Below is a small trained network, with its code and all its weights. Each question gives an input and a class and asks what happens when units are switched off, that is, made to give their printed mean instead of their output.

import numpy as np


def w(rows, s, z=0):
    codes = np.array(rows[::2]) - 128.0
    scale = np.full(codes.shape[1], s)
    scale[-1] = z or s
    return codes * scale


def f(y):
    return np.maximum(y, 0)


def log_softmax(a):
    a = a - a.max(-1, keepdims=True)
    return a - np.log(np.exp(a).sum(-1, keepdims=True))


def net(x, mask):
    res = np.array(x, float).reshape(1, 4) / 4 @ E
    y = f(res @ A[0][:, :-1].T + A[0][:, -1])
    res = res + np.where(mask, y, B[0][:, -1]) @ B[0][:, :-1]
    return log_softmax(res[-1] @ U[:, :-1].T + U[:, -1])


A, B = {}, {}
E = w([
[157,123,169,79,171,134,23],'x0',
[148,252,183,57,80,115,167],'x1',
[211,134,84,159,46,138,91],'x2',
[103,184,50,156,158,23,66],'x3',
],0.012)
A[0] = w([
[191,181,109,121,60,147,102,177],'N0',
[116,109,149,120,108,194,139,88],'N1',
[167,93,199,85,168,113,11,50],'N2',
[134,117,120,113,125,183,139,19],'N3',
[172,59,180,152,94,211,137,151],'N4',
[112,131,120,126,216,110,156,66],'N5',
[36,134,208,75,195,123,169,177],'N6',
[166,161,80,165,126,174,104,111],'N7',
[239,96,109,118,114,127,115,31],'N8',
[123,168,81,140,131,47,93,60],'N9',
[172,96,113,148,91,138,107,90],'N10',
[131,19,93,220,169,142,90,100],'N11',
[86,122,105,226,87,92,249,90],'N12',
[46,91,123,98,155,131,124,84],'N13',
[204,107,88,172,103,146,118,238],'N14',
[159,179,100,193,178,104,111,123],'N15',
[79,158,88,204,123,63,62,75],'N16',
[142,137,117,133,75,132,91,3],'N17',
],0.012,0.0048)
B[0] = w([
[134,154,78,134,167,92,177,213],'N0',
[48,128,192,135,119,178,72,179],'N1',
[230,58,102,101,49,70,85,215],'N2',
[65,116,191,141,135,164,103,150],'N3',
[46,125,184,118,122,154,103,234],'N4',
[110,96,111,172,147,124,184,166],'N5',
[106,132,60,163,136,83,198,239],'N6',
[96,111,111,215,146,142,146,171],'N7',
[126,97,125,150,163,123,208,177],'N8',
[40,122,203,145,102,129,126,208],'N9',
[96,112,80,159,135,86,191,172],'N10',
[175,255,152,55,106,85,182,249],'N11',
[203,72,109,108,25,59,41,230],'N12',
[131,98,57,139,193,157,190,171],'N13',
[88,120,47,155,153,118,160,215],'N14',
[46,81,155,134,107,148,94,186],'N15',
[80,123,209,131,141,187,111,219],'N16',
[167,127,146,188,177,103,192,152],'N17',
],0.0098,0.015)
U = w([
[120,82,70,189,169,126,167,88],'0',
[78,91,185,145,129,157,95,95],'1',
[185,43,101,128,86,97,71,96],'2',
[144,255,131,90,119,102,150,109],'3',
[121,131,74,137,143,142,109,252],'4',
[180,148,103,164,207,204,51,61],'5',
],0.021,0.019)

Each question gives the input, the list of numbers given to net, and the class t.
The units are the neurons (one row each of A and B). Each row of codes is followed by its name. A weight is (code - 128) times the scale printed after its matrix; where a second scale follows, it is the last column's (A, B and U).
mask holds one flag per neuron, in row order. A switched-off neuron (its flag False) gives its mean, the last column of its row in B, instead of its output. The means were averaged over made-up inputs and are rounded, as every weight is.
A unit's drop is (log p(t) with every unit on - log p(t) with that unit switched off) / (log p(t) with every unit on - log p(t) with every unit switched off).
The circuit of an input: a set's keep is (log p(t) with only the set's units on - log p(t) with every unit switched off) / (log p(t) with every unit on - log p(t) with every unit switched off). Starting from the 12 units with the biggest drops (on a tie, the unit counted first), units are removed one at a time, each time the one whose removal leaves the highest keep (on an exact tie, the one counted first), for as long as the keep stays at least 0.8.
circuit, biggest first: the units of the circuit, biggest drop first
most important unit: the unit with the biggest drop
k most important neurons: the k neurons with the biggest drops, biggest first
drop when u is switched off: that unit's drop, to one decimal
input [1,-5,5,8], class 1: most important unit -> N16
input [-8,-4,-1,-7], class 2: 3 most important neurons -> N12, N16, N9
input [3,-6,7,1], class 0: 2 most important neurons -> N14, N7
input [-6,-4,3,7], class 1: 2 most important neurons -> N16, N9
input [-1,8,-8,4], class 0: 2 most important neurons -> N11, N6
input [2,-4,-5,7], class 1: 2 most important neurons -> N16, N9
input [1,-1,4,-5], class 1: 3 most important neurons -> N4, N6, N1
input [8,-2,2,-7], class 2: 2 most important neurons -> N2, N16
input [0,-5,-1,-6], class 1: 2 most important neurons -> N4, N1
input [-7,6,-2,-6], class 2: 4 most important neurons -> N12, N11, N16, N9
input [1,-1,-6,-6], class 0: 3 most important neurons -> N6, N13, N16
input [5,-2,1,6], class 1: 3 most important neurons -> N16, N12, N9
input [6,3,-7,-5], class 0: 2 most important neurons -> N6, N12
input [6,1,0,-4], class 2: circuit, biggest first -> N2
input [2,1,-6,-6], class 0: 2 most important neurons -> N6, N16
input [8,8,2,4], class 2: 2 most important neurons -> N2, N11
input [1,-4,-3,3], class 3: drop when N11 is switched off -> 0.8
input [-1,-6,4,-4], class 3: drop when N11 is switched off -> 1.2
input [-7,4,2,0], class 2: drop when N12 is switched off -> 0.5
input [4,-2,2,6], class 1: drop when N16 is switched off -> 0.1
input [-1,-8,6,1], class 3: circuit, biggest first -> N11
